Known rows, with every way that one mark hangs from another:
Q_186{Q_391{Q_910} Q_821{Q_336 Q_713}}: [ 119   35  235 -286  -59   80 -136    2  111 -281  491 -122  405  125
  343  -48  -11 -290  216   19   52  432 -106  133 -166 -158  259  -96
  178  220 -195  -29   87   72  -46 -268  161   20  205 -456 -350 -211
  193   49   62   12 -125  123  -72  208  177 -188   99  -28  -51   20
   38 -169   15  -68  235]
Q_336{Q_673{Q_364} Q_713{Q_186{Q_821{Q_910}}}}: [-168  -26    6 -215  -48   15    7 -169  234  -67  309 -214  273    3
  214   76  -10  -53   64   -9  106   97 -297  -25 -161  -71  275   41
   92  -73   76 -269   74  224   10 -195    3 -106   22  -54 -257  -75
   42 -173   50  -35  -96   54    7  -67 -154 -455  -70  -85    1   47
  151  -82 -168 -128  268]
Q_360{Q_364 Q_562{Q_767{Q_241 Q_675}}}: [ 102   29 -107  216  217   89 -296 -107 -159  282  111 -128  299  166
  221  162  204  -55 -132  311   -6  -12 -146 -300   69  -51   66  -34
  155  -86   50   31   25   57   70  290 -241  248   12 -171 -249 -170
  116 -109 -146  164 -185 -294   -8   51   94 -200  298   93   20 -229
  -17  104  133  118 -159]
Q_364{Q_336{Q_673 Q_821} Q_675{Q_562{Q_467}}}: [ -93   48 -190  -97  135  381  -80  -31   45  306   15 -183  210 -172
   -9  191   28  145  -56  -36  124 -409 -241 -163   56   36   64 -169
  193  -83  345 -196   90  104    3   95 -242  -72   25  -59   26  -98
  -80 -446 -141  -70 -219  -42   -9  -11  -73 -194  104  -97   -3    3
  111   65  -96   14  326]
Q_186{Q_391 Q_821{Q_713 Q_910{Q_158{Q_663 Q_675}}}}: [  43   28  193 -175  -64  157 -317  150   58 -315  388 -197  504  173
  409  -22 -116 -287  365  -46  127  383 -157   43 -367  -67  194   49
  193  175  -70 -188  207   74  218 -271  144  -93  344 -395 -326 -221
  169  135  101 -100   35  118 -223  238  102 -226  219   96  -62  -48
  -31   74   22 -129   77]
Q_186{Q_821{Q_713 Q_910{Q_158{Q_663}}}}: [ -20   54  140 -159  -22  132 -267   94  -74 -237  311 -246  454  172
  362  -45    2 -190  286  -88   63  315 -168  -10 -281  -71  269   61
  152  136   70  -90  137   90  100 -265  105 -151  288 -319 -321 -110
  174   53   30  -86  -87  165  -61  175   27 -264  231  138  -72  -66
  -66   13    1  -61  152]
Q_391{Q_186{Q_821{Q_336{Q_673} Q_910}} Q_675}: [ 172    3  215 -113  -30   12 -269  131   42 -393  278 -313  353   30
  179    5   12 -234  130  -68  192  253 -372  119 -116  -45  326   20
  126   97  -79 -210  -27   45   20 -110   10 -123  395 -389 -187  -92
   53  -58   85   28    6  -35  -85  -64   77 -305  111  130 -100   55
   61   60  -18  -27   49]
Q_241{Q_675{Q_562{Q_467{Q_360 Q_713{Q_186}} Q_673}}}: [ -39  -66  -85  113   46  -44 -171   14   11  379  350  -71  278   -4
   20  253   65  129  -69  344  268  -33 -176  -94  100 -145  140   -5
   -7 -124  182 -148  -74  -74   69  135    1  111   53  138 -110  -79
    7 -174  -17   32 -199 -264 -243  169  143  -60  177 -139 -125 -172
  173  123   71  -94  -86]
Q_767{Q_360{Q_364{Q_336}} Q_675{Q_241 Q_562{Q_673}}}: [  40   48  -90  214  135  201 -353  -23  -35  390  235 -187  306  -55
  172  266  318  133 -298  334  145 -180 -181 -247  269  197   -1 -105
  196  -78  277 -163   37  -60   50  176 -125  135  274  -78 -104 -144
   44 -196 -271   14  -97 -215  -28  172  184 -203  328   62  -99 -346
 -172   41   87  -24 -153]
Q_663{Q_186{Q_821} Q_391{Q_675 Q_910{Q_158}} Q_562}: [ 354   25  109  -36  -93   76 -214  128  185 -481  247  -64  265   96
  400   78  -89 -455   12   98  207  237  -43  362 -286  181   83   45
  148  253  -29 -366  124 -281  279 -199  107 -118  364 -537 -152 -102
 -337  -34  498  -60  -43  -26 -291  128  251  -15 -118  -15 -147   27
 -283   59   97    8   43]
Q_767{Q_360 Q_675{Q_241 Q_562{Q_467}}}: [  33 -107   14  112   78  124 -297   40  -27  254  296  -11  212  197
  200  149  324  149 -200  247  200  -86 -257 -188  123  -89  -31   -8
   47 -188  203  -42   41  -89   32  181  -60    8  230   46 -153 -167
  -34  -41 -173  -16 -184 -171  -92  271  260    4  238   43 -247 -400
  -17   -2    1 -140  -74]
Q_158{Q_391{Q_186{Q_821} Q_675} Q_663}: [ 190  -95  -29  123 -107   88 -233  107  -16 -379  147 -221  342  109
  207   74 -165 -316   95   33  123  133 -127  116 -230   66  126  185
  176  154  108 -270 -126  -97  232 -214   20  -14  313 -294 -117  -79
 -111  -68  410  -74   46  -42 -220  229   84   97  358    1 -114   24
  -11  255  192   10 -169]
Q_562{Q_673{Q_364{Q_336}} Q_767{Q_360 Q_675}}: [  60  -79 -177  122  144   72 -237 -138   38  332  296  -99  297  -32
  242  303   93   65 -223  344   94  -97 -152 -292  254  161  297   63
  239   14  175 -120   83  -56   43  163  -86  133   73 -106 -281  -54
  -58 -143 -147  223 -250 -187  103  -44   86 -152  104  -59   -1 -363
 -184   71 -132 -158    9]
Q_673{Q_364{Q_336{Q_821{Q_713 Q_910{Q_158}}}}}: [ -78   90 -108 -223   17  128 -110  -59   39   38  165 -233  391  -37
  172  -25  -66 -109    1  -43   34   40 -170 -199 -123   18  294  -68
  270  128  186 -201  289  164  -40 -111   64 -231   35 -139 -240  -81
   77  -53   71  -48 -117  161  172   17 -204 -315   39  -84   68  -75
 -130  -24 -173  -15  352]
Q_158{Q_663{Q_391{Q_675{Q_241}} Q_673{Q_364}}}: [  87  144 -112  149 -155   27  -60  -72  104  -84  189  -25  210   85
  119   90   25 -256  -82  126  188  -36  -60   48  -33  102   37   38
  223   91  155 -389  147 -280  293  -67  -51  -96  103  -61   23  -14
 -300 -111  450  -37  -10   45 -154  240  123  180  -45 -152 -138  -76
  -67  158   87  -59  -95]
Q_821{Q_186 Q_336 Q_713{Q_673} Q_910{Q_158}}: [ -24  211  140 -394   59   42 -137   31  -12 -351  393 -351  399  135
  303 -144   74  -59  302 -206    9  475 -222  -44 -148 -355  347  -20
  159  153  -59   14  232  114  -25 -236   78 -211  300 -218 -452  -78
  326  127   -7  -90 -121  366 -105  -69   63 -480  109  226 -175  -45
   45  -74   -2  -71  163]
Q_713{Q_186{Q_391{Q_675} Q_821{Q_336}} Q_673}: [  99   49   23 -263  -59   13  -88   36  198 -327  580 -200  318  107
  300    0  -15 -294   45  209  163  242 -154  329   94 -216  175  -38
  109   24 -243 -235  -46  -29   72 -288  145  159  172 -118 -245 -227
   88   33   38  -79  -42   67 -184   21  161 -269  -43   16  -68   20
  245   40  136  -97  100]
Q_360{Q_364{Q_675{Q_562}}}: [   2  178  -94   61  113  239 -186   68  -73  216   75  -48  286   19
   99  154  198   35  -17   30    0 -194 -111 -163   -7  -59  -39 -183
  217  -31  299 -116   26   15   69  144 -210   25   75  -76    7 -179
  -91 -267 -126  -34 -172 -163  -89  126  101 -139  300   93  -78   76
   97   11  146  146   48]
Q_186{Q_391{Q_675} Q_821{Q_336{Q_713} Q_910}}: [  78  -23  169 -213  -83  131 -189   18  126 -283  402 -194  385  133
  330   53  -31 -342  145   -7  220  319 -257  122 -112  -76  244  -57
  141   85 -132 -154  148  185    8 -162  154  -12  355 -337 -240 -286
  170  -19  -38    6  -41  -57 -154   55  119 -276   99  -38  -49   90
  117   -8  -18  -50  175]
Q_663{Q_391{Q_186} Q_673{Q_364}}: [ -13  151   60   42  -70   -9  -10 -115  103  -82  170  -82  237  -26
   50  -17   45 -162  -65   54  118   63 -117  -25 -117  118  128    0
  213   93   61 -452   53 -138  105  -25  -52  -49   16 -219  -45   75
 -305 -159  502  -13  -72  -64  -90   73  149   77 -150  -95  -98   33
  -77  -86 -119   -8   81]
Q_767{Q_241 Q_360{Q_562{Q_673{Q_364{Q_336}}}} Q_675}: [   1  -91 -132  219  136  149 -318 -194 -175  394  278 -233  193  -39
  165  215  246  124 -252  402   89  -43 -255 -375  217  109  137  -11
  190   20   35 -135   17   41   57  226 -202  267   -9   -1 -195 -146
   58  -60  -89  193 -179 -173    5   41  188 -235  263   54   68 -450
 -109   79 -122  -96  -95]
Q_391{Q_186 Q_675{Q_241 Q_562} Q_910}: [ 335  -79  116  131  -34  -75 -293  173   74 -206   52  -57  278  117
  144   11   34 -259 -105  142  256   88 -134  216 -220 -154   24  -38
  110  200  110 -124    8 -195   48   54 -144 -151  347 -151 -112  -34
 -257  -12  257  -40  101 -112 -159  249   85   66  145    1 -222  -91
  -48   77  229  112  -80]
Q_562{Q_467{Q_360} Q_673{Q_364} Q_767{Q_241{Q_675}}}: [  58  -84 -194  223  110 -156 -264  -23   21  513  305   44  170   80
   20  305   39   91  -93  394  221  -76 -215 -356  200  -61  283  102
   41  -90   73  -99   25  -24   54  308   -1   75 -109   22 -271  -11
 -105  -60  -24  354 -265 -152  -65  -16   86  -31   66 -159  -88 -313
   -5  238 -152 -249 -189]
Q_241{Q_675{Q_562{Q_673{Q_364{Q_336{Q_821{Q_713}}}}}}}: [ -83   99 -122   11  -11   70 -164   26   70  209  129  -85  289 -114
  -50   42  -11   75  -99  231  161  -47 -106 -128   55   68  176  -70
  203   83  201 -105   -2   28  -18  -37  -99 -115   77  -24    6  -90
   24 -155  -34   -4  -82  -63  -28   76  -27 -142  162 -168   35 -113
  -34    9  -70  -58   52]
Q_241{Q_675{Q_562{Q_467{Q_360} Q_673{Q_364}}}}: [ -17    9 -111   56   26  -82 -233  112   45  344  310   63  182   -6
  -60  228   96  152  -32  250  254 -138 -185 -193  126  -46  183   -1
   73  -70  198 -186  -58 -111   56  227  -53  -67   13   50  -19  -46
  -95 -144  -19  112 -165 -191 -136  111  112   -5  154 -129 -156 -161
   69  125  -39 -149 -147]
Q_467{Q_360{Q_364} Q_713{Q_673}}: [ -43  132  -83   39   38   19  -38  -78  -36  339  409 -207  215   -7
   86  253  126 -106  -32  169  115  -48 -255 -153  128  -46  186  -98
  104 -181  201 -320  -12   52  -86  150   47  291  -40   11  -55  -22
   45 -230  -37   39 -268  -76  -54    0   31 -222   46   71  -12   71
  171  137  160  176   35]
Q_336{Q_673{Q_364} Q_821{Q_186}}: [ -35   15  -73 -171   19   64   79  -52  168    6  156 -167  253  -57
  120  -17  -60   89   68  -93   19   17 -326 -193  -91  -84  224  -14
  150  -24  189 -188   73  178  -24 -117  -33  -97  -70  -45 -230  -64
   -8 -177  106  -20 -130  117   79  -35  -95 -194   -5 -148   98   32
   22   -8 -136  -34  292]
Q_673{Q_364{Q_336{Q_713} Q_675{Q_562}}}: [-128  131 -191   -6   30  221  -55  -79   53  243   34  -83  195  -96
    0  161   53  -11 -108   27  118 -253  -71 -178  -24    8  105 -152
  253   52  330 -181  120  100  -12   96 -209  -94  -69   28    0  -79
 -138 -309   10    2 -150  -55  -47   35 -134 -164  109 -117    0   60
  110  -62 -131   61  230]
Q_186{Q_391 Q_821{Q_713{Q_673} Q_910{Q_158{Q_663}}}}: [  34   68  167 -250  -50  149 -202  129   67 -332  489 -262  434  187
  389   -8  -11 -277  353  -54  120  326 -211   87 -246  -69  238   16
  204  127 -146 -247  130   92  119 -302   93  -16  318 -379 -300  -94
  180   82   40  -94  -28  164 -153   98   71 -303  100  152  -83  -48
   27   21    6  -81  173]
Q_910{Q_158{Q_675{Q_241}}}: [  72   22  -66   23   -7   23 -282  104   20  -26  138 -153  182  111
  125  -89  -36 -140  -29   56  189  121  -61   23 -152 -197   57  -10
   30   24  139  -99  206 -137  144   63   27 -138  100   23 -198  -52
  -36  175  148 -181   18  123 -141  176   51  -84  178   87 -172 -118
  -29  213  192   -7 -122]
Q_663{Q_186{Q_391 Q_821}}: [ 114  -18  179  -62  -98  138 -159  145   88 -163  341 -117  315   16
  155  -10  -12 -260   58   86  129  260 -117  109  -57   41  174  -21
   68   -3 -138 -284  -31  -19   81 -165  112  169  155 -363 -171 -106
    3  -22  156    2 -113 -150 -109  149  205  -52    0    8    2   41
   32  -68  -23  -23   79]
Q_910{Q_158{Q_241{Q_675} Q_391}}: [  36  -18 -162  -11   40   36 -220   43   32 -163  150 -125  158  177
   95  -49 -171 -124   18   50   91  128  -30 -115 -134 -159   56   22
  126   40  176 -140  146 -136  197    2   48 -201  131  -14 -152 -171
   -5  183  284 -225   -9   97 -209  214   29  -76  412   41 -191  -92
   -6  281  236    7 -220]
Q_910{Q_158{Q_241{Q_675} Q_663{Q_562{Q_467 Q_767}}}}: [  88   21 -156   63   74  -56 -227  160  121 -104  123   30  241  221
  237   45 -193 -143   73  113  174  -48 -116 -174 -128 -123  113   55
  124  -84  207  -18  187 -309  265  101   15 -188  192 -156 -214  -84
  -97   58  172 -103   23  -35 -315  192   14   74  238   -1 -240 -164
  -86  225  107 -134 -146]
Q_467{Q_360{Q_562{Q_673{Q_364} Q_767{Q_675{Q_241}}}}}: [  91   47 -135  213  120  -70 -219 -111   14  345  287    8  250   54
   24  192  105   -6 -118  440  126  -64 -184 -185  127  -93  308   54
  106  -16  113  -62   58  -47   53  312  -92  194 -129  -28 -271    6
   26 -134  -63  251 -285 -172   58  168   85   -8  192  -12  -10 -253
   29  235  -24   10 -281]
Q_186{Q_391{Q_675{Q_562}}}: [ 160   -1    9  -23  -10   84 -180  142   42  -63  249  -27  262  124
  231   77   40 -192   18   83  206   51 -135   95  -44 -145   -6  -97
  143   24   -3 -183   34 -103  110   12 -132    0  217 -138  -53 -224
  -75  -40   21  -31   15 -233 -191  198  149   66   93  -45 -119    6
   78   56  161   51   75]
Q_767{Q_241 Q_360 Q_675{Q_562{Q_467}}}: [ -10 -156    3  169  115  153 -340  -36 -183  327  297  -52  138  219
  291  195  335  198 -172  221  169  -44 -275 -309  109  -77  -67   -4
   39 -174  104  -61   -4   14    9  180 -132   89  204   11 -179 -255
  -38    0 -167   56 -166 -203 -179  152  310  -66  251   84 -191 -430
  -26    7  -59 -151  -42]
Q_663{Q_186{Q_821{Q_713}} Q_391 Q_562 Q_673}: [ -48  327  246   33 -174  116  -80  -55  132 -250  225  -53  276   -4
  204 -115    8 -284   17  167  144  264  -62  202  -95  232  100   49
  112   70  -46 -359   36 -200  180 -326  104  -76  211 -520  -29  -35
 -243 -200  393  -44 -135  -24 -288  219  387   68 -230   23  -93   85
 -177 -189 -157  -71   73]
Q_467{Q_360{Q_562} Q_713}: [ -27   32  -36   67   57   53  -75 -119 -118  306  287 -153  267   -4
   60  162   73 -104    9  212  113   28 -240 -151  -10 -176  230  -57
   48  -84  168 -146   22   46  -20  209  -38  273 -115   33 -135  -67
  139 -212   31   81 -312 -199  -45  202   49  -26  155    4   62   14
  192  118   87  199   34]
Q_158{Q_241 Q_391 Q_663{Q_186} Q_675}: [  38    1  -89   89 -192  118 -261  105  102 -335   81  -34  188   35
    9   12 -299 -274   16   39   55   75   27   -6 -170  -46   65  188
  154  -41  197 -310   83 -308  395 -145   92  -61  217  -90   -9 -175
 -106   89  518 -229   31  108 -325  332  154  132  341   67 -217   11
   54  370  279 -114 -463]
Q_364{Q_336 Q_675{Q_241 Q_562{Q_467}}}: [  -3   94 -141   72   71  275 -223   99  -24  313   32 -114  242  -33
  -51  127  152   28 -141  118  207 -301  -66 -142  124  -78   -6 -158
  162  -46  298 -112  118  -49   60  148 -134  -88   37   45  -29  -49
 -123 -241  -82  -33 -193  -87  -68  191   13  -48  190  -51 -153 -127
  107   14   -4  -13  115]
Q_241{Q_675{Q_562{Q_467{Q_360}}}}: [ -49    2  -55   13   54  -26 -224   93  -15  257  270   77  174   88
   21  136   69  102   15  174  235  -64 -156 -160   32 -124   63  -43
   13 -136  201 -111  -30  -94   -1  188  -36  -64  113   28   -4 -158
  -42 -115  -62    9 -156 -211 -187  160  102   20  191  -58 -170  -98
  129   82   66  -49 -116]
Q_767{Q_360{Q_364 Q_562{Q_673}} Q_675}: [  19  -40  -69  123  219  169 -292 -124 -126  326  310 -185  327  -22
  223  236  275  130 -157  345  -23  -28 -295 -269  160  107  104  -38
  188  -65  165  -60  -37  -27   85  279 -201  331  124 -112 -138 -193
  137 -193 -234  101 -234 -245   24  109  280 -247  371  136   11 -270
  -96   81  108    4 -138]
Q_360{Q_364 Q_562{Q_467 Q_673}}: [  25   15 -121  -20  167   93 -244   62  -75  355  187 -230  355  -92
   30  206  196   17  -77  220   37 -136 -242 -192  178  -18  186  -36
  140 -125  160  -89  -55  -72  135  303 -171  196  -61 -119 -117    4
  134 -271 -114   95 -237 -192   68   90  136 -175  201  -16  -76  -99
   -8   81  132  -39   11]
Q_910{Q_158{Q_241 Q_391 Q_663{Q_186}}}: [  98   -1 -135    3  -48  130 -183   78   27 -322  124 -172  212   91
  121   12 -192 -247   45  -85   11   96  -16  -23 -207  -68  129   93
  149   36  174 -267  153 -247  332 -112   25  -95  199 -188 -189  -59
   -8   93  469 -241    6  162 -228  278   47   42  334   96 -208  -38
  -58  314  230    5 -254]
Q_158{Q_241{Q_675} Q_663{Q_391{Q_186} Q_673{Q_364}}}: [ -28  132   -1  163 -103  -64  -71  -18  176 -214  152   26  231   33
  -37  -20 -150 -191   -2  138  142   43  -91 -120 -155  114   84   35
  267   54  146 -402   59 -290  268  -35  -13  -75  130 -131   56  -57
 -262  -43  595 -102   77    6 -284  220  105  141  117 -106 -120  -26
  -21  106   15  -95 -246]
Q_713{Q_186 Q_673{Q_364{Q_336{Q_821} Q_675{Q_241}}}}: [ -84  121 -276  -75  -19  133   45 -123  200  125  208 -149  238  -80
  -13    2  -23  -46 -206  256   68 -212 -102   -2  107 -101  109 -108
  219   -4  158 -278  115   66   -8 -129   25   63 -166  246 -111  -47
 -156 -156   92  -98 -179  171   66  -20 -127 -285  -32  -90   63  -72
  198   49  -54  -24  190]

Rows:
[ 156  -35  -37  119  -52   68  -89   59   -1 -264  167 -121  284   54
  161   71  -49 -265   28  -11  111   94 -123   97 -247   49   74   58
  205   70   74 -280  -28 -218  188  -81  -98  100  255 -241  -34  -61
 -148  -93  398  -51  -15  -93 -162  105   95  127  103  -49 -109   53
  -24  120  166    8  -60] : Q_158{Q_663{Q_391{Q_186 Q_675}}}
[ 295 -112   96  -73   36   11 -202  195  147  -97  246  -48  392  178
  318   90   18 -158   75  103  239  183 -147   53 -111 -255   -2  -40
  118  132   53  -83  126  -90  150  -15    6 -108  255 -135 -315 -180
 -110   -4  148   17    2  -67 -230  313  165   47  105 -175 -194 -151
  -21   -3  160  -76  115] : Q_821{Q_186{Q_391{Q_675{Q_241 Q_562{Q_467}} Q_910}}}
[  43  -92  -14  172    2   49 -167   10  -39  244  282 -141  274  203
  125  119  235   43 -217  286  253  -18 -145  -60   73 -214   20  -17
   22 -188  136  -76   18  -43   45   82    4   63   60  115 -215  -49
  -21  -32    9  -66 -171 -225 -148  275  155  -54  193  -75 -213 -342
  141    2   51  -61    2] : Q_767{Q_675{Q_241 Q_562{Q_467{Q_713{Q_186}}}}}
[ -37  192   46  -35  -62   90 -130   92   85  -24  325 -132  254  121
   25  -68  138 -136   47  201  103  104 -167   43   23 -129  194  -13
  171   73   49  -98  -20   98   -1 -159   48  -44  -49  -28 -128  -30
  -45  -31    0   40 -238  254   10  128   73 -234   73   78  -32  -46
  149  -33 -107  -83  118] : Q_186{Q_821{Q_713{Q_673{Q_364{Q_675{Q_241}}}}}}
[ 312  -72   91  -16   97  -76 -333  212   73 -350   78 -108  292  137
  254    7 -109 -306   -7   43  195  129 -139  194 -314 -205   84  -46
  165  254  170 -138  100 -238  147   88 -146 -238  364 -223 -200 -132
 -201   68  326 -144  169   40 -250  244   50  -30  228   76 -242  -49
 -122  191  265  121  -49] : Q_391{Q_186 Q_675{Q_562} Q_910{Q_158{Q_241}}}
[ -43  199   77 -357    7   56 -164   -7  -34 -270  403 -300  281  132
  217 -104  117 -119  190 -164   38  314 -208   14  -97 -285  336  -61
  157   73  -87  -51  222   34  -54 -140   21 -187  269 -205 -282  -36
  274  125  -47 -114 -141  296  -30  -98   48 -449   64  266 -216  -45
   79   -7   23  -41  126] : Q_821{Q_336 Q_713{Q_673} Q_910{Q_158}}
[  90  -37  114 -313  -80   54   -1 -106  307 -222  446 -154  233   17
  266  126  -34 -241  152  -83  135  198 -233   67 -166  -38  301 -102
  177  127 -122 -230  110  148  -37 -136   37  -15   99 -390 -287  -94
   89 -114  130   24  -60   90  -72   -8   -9 -305  -46 -141  -33   94
   96 -106  -91  -72  274] : Q_186{Q_391{Q_910} Q_821{Q_336{Q_673{Q_364} Q_713}}}
[-170    7 -101 -189  -23   61  148 -130  213   19  160 -159  209   -7
  114  -56  -94  -31  -28   18   82   64 -262  -72 -108 -106  206   -2
  112  -45  217 -140   65  273 -156 -132   45   35  -63   89 -198  -52
   -2 -178   86  -84 -146  203   -6  -94  -99 -234  -62 -167   83   97
   95  -34 -105   12  303] : Q_336{Q_713{Q_673{Q_364}} Q_821{Q_186}}
[   4 -150   42 -191    5   51 -126 -119  236 -177  329 -152  344   96
  425   12 -228 -279   84  120  158  318  -53  223 -378 -148   90  -11
   54  145   10 -155  180   83  101 -185  122   47  147 -156 -388 -234
   12   34  201 -181   45  102 -259  174   26 -275   77 -106  -28   21
   37   34  128  -50  157] : Q_336{Q_713{Q_186{Q_391{Q_910{Q_158{Q_675}}} Q_821}}}
[ 141  -27 -139   35 -178   93  -98  -73   47 -263  112    8  188  132
  345   96 -167 -200  107  -49   50  -29   11  -31 -281   11   28   92
  221  124  175 -242   95 -240  191 -193    6 -122  220 -262  -94  -28
 -271  -76  423 -149  -13  -78 -249  238  104  175  256  -19 -231  -17
  -80  117  227   24  -71] : Q_158{Q_391{Q_910} Q_663{Q_562}}
[ 115   93   90   34 -135   72  -71  101  121 -150  214    0  209    4
  170  -51  -45 -215    0   66  133  121 -132   30  -95   19   80  -62
   96  -68 -128 -272   56 -200   92  -85   14   75  159 -370  -69  -45
 -175  -52  225  -20  -38 -292 -233  125  235   95  -78   39  -96   61
  -22 -113  -48    3   53] : Q_663{Q_186{Q_391} Q_562}
[-210   38 -136  -72  110  276   12 -245   99  149  156 -314  233 -169
  113  106  -85  -11  -20   64   83  -64 -146  -11  -50   23  135 -116
  141   -2  204 -165   56  192  -12 -120 -134   86  -25  -60 -134 -137
    8 -364  -65  -64 -170   66  -62  -55 -132 -446   90  -57  109  107
  186  -27  -79    3  296] : Q_364{Q_336{Q_673 Q_713{Q_186{Q_821}}} Q_675}
[  53   63 -119   49  184   18 -277   88   29  430  229   15  331    9
  143  362  153   63  -48  223  146 -242 -182 -173  182  -62  200   17
   78 -161  280 -112   -7  -85   79  279 -107   62   90 -148 -215  -36
    2 -328 -234  162 -255 -240  -59  119  117   10  113  -52 -196  -98
  -20  153   77  -63  -75] : Q_675{Q_562{Q_467{Q_360{Q_364}} Q_673 Q_767}}
[  56   95 -138  106   76  119 -130  -18   48  183   70  -23   97   73
   70  208  167   88   -1   15   87 -230 -212 -231   -4 -142   94  -59
  174  -29  128 -150   61   52  105  139 -356 -112  -51  -22 -125  -43
 -178 -192  -24  132 -164  -88  -82  -55  -31 -138   62   28  -80  -80
  141   84 -117   -7   61] : Q_336{Q_673{Q_364{Q_675{Q_562{Q_767{Q_241}}}}}}
[-204  -11 -112 -134  -10    8   73 -201  115   26  277 -171  135   37
  151  -41  -22  -80  -90  121   98   93 -127  115  -49 -215  117  -15
   18 -149   71 -131   -6   42  -98 -119  -41  148   -9  143 -142  -53
    9 -101   27 -159 -119   68  -88  -63  -24 -274  -65   -3  -77   58
  225  -33   99   -6  150] : Q_336{Q_713{Q_186 Q_673}}
[ 371  -77   25   34    0    7 -242  115  194 -108  184   83  311  227
  321  143    3 -313  -36  197  244   59  -51  166 -112 -198   -1  -65
  153  145    6  -93  165 -164  136   49 -114  -71  299 -179 -222 -168
 -173   -1   77   34   14 -199 -168  270  102  115   54 -112 -186 -130
  -12  104  246   56   -1] : Q_186{Q_391{Q_675{Q_241 Q_562{Q_767}} Q_910}}
[  73  148 -171  267 -137   85  -97   67   58   73   96   -3  192    0
   48   81   29  -33  -18  133  132 -209 -135 -132  -39   14  117   -9
  226   43  187 -169   71 -204  191    1  -87   -9   -3  -61  -31   99
 -289 -142  178   27  -77  -74 -169  178  126  119  194    0 -122  -83
    6  104  -47  -80  -82] : Q_158{Q_663{Q_562{Q_673{Q_364{Q_675{Q_241}}}}}}
[   4  -58  -61   54   23   15 -263  157  -17  238  203  -37  190   23
  -17  128  109  134  -47  194  257  -66 -132 -100  108  -70   92  -11
   47  -90  150  -80  -91 -143   71  151 -117  -52  138   16    5  -34
  -58  -94  -61   -5 -119 -238 -169   88  177  -23  195  -77 -203 -175
   57   69   76 -132  -83] : Q_241{Q_675{Q_562{Q_467 Q_673}}}
[ 167  131  -64  152 -120   31  -95   65  125 -163  139   14  157  146
  188  -22   52 -270 -127  169  234   16 -102  130  -67  -10  -59  -10
  137  -17   47 -226  104 -261  166  -71   29  -92  178 -139    5 -100
 -288  -34  264  -54  -62 -139 -192  172  190  163  -55  -71 -189   -5
  -79   38  105  -17  -22] : Q_663{Q_391{Q_675{Q_241}} Q_562}
[  58   72  -88  194  104  215 -232   20  -96  200   -1   38  189  161
  145  125  150   28  -28  108   90 -143  -64 -152  -38 -214  -17  -80
  125    8  167   12   64   39   65  122 -262   10   71   -7 -144 -160
 -159 -138 -107   64 -205 -179 -179   95  119    3  226   84 -102  -83
  138   72   31   83    9] : Q_364{Q_675{Q_562{Q_767{Q_241}}}}
[-143   81 -212   -2   37  190   -4 -151   37  257   81 -135  186 -107
   -5  113  -20  -51 -107   42   75 -155  -87 -216  -16   33  167 -134
  252   53  280 -167  149  117  -47   91 -121  -14 -146   25  -41  -62
 -130 -250   57   44 -198   11   37  -23 -145 -224   86 -123   65   61
   94  -44 -151   31  260] : Q_673{Q_364{Q_336{Q_713} Q_675}}
[ 282 -166   98  -14   46  -56 -288  186   28 -129  124  -66  304   94
  207  127   13 -192  -36   75  236   38 -192  147 -191 -132   88    1
  120  137  138 -137  -38 -193   58  126 -156 -144  315 -220 -115  -59
 -258 -106  227   11   16 -157 -165  161  119   33   91  -51 -256  -82
  -53   50  160    8   75] : Q_391{Q_186 Q_675{Q_562{Q_467}} Q_910}
[ -55   80 -198   50   64  328  -22 -124   72  244   -8 -233  171 -163
  -75   25  -32   35 -126   44   97 -247 -203 -135   35   37   71 -190
  184  -23  263 -167  169  124  -45   15 -134    9  -32    4  -16  -55
  -72 -290  -59  -77 -183   77   87    8 -116 -229  132  -53   99   -8
   94  111  -48   84  202] : Q_364{Q_336{Q_673 Q_821} Q_675{Q_241}}
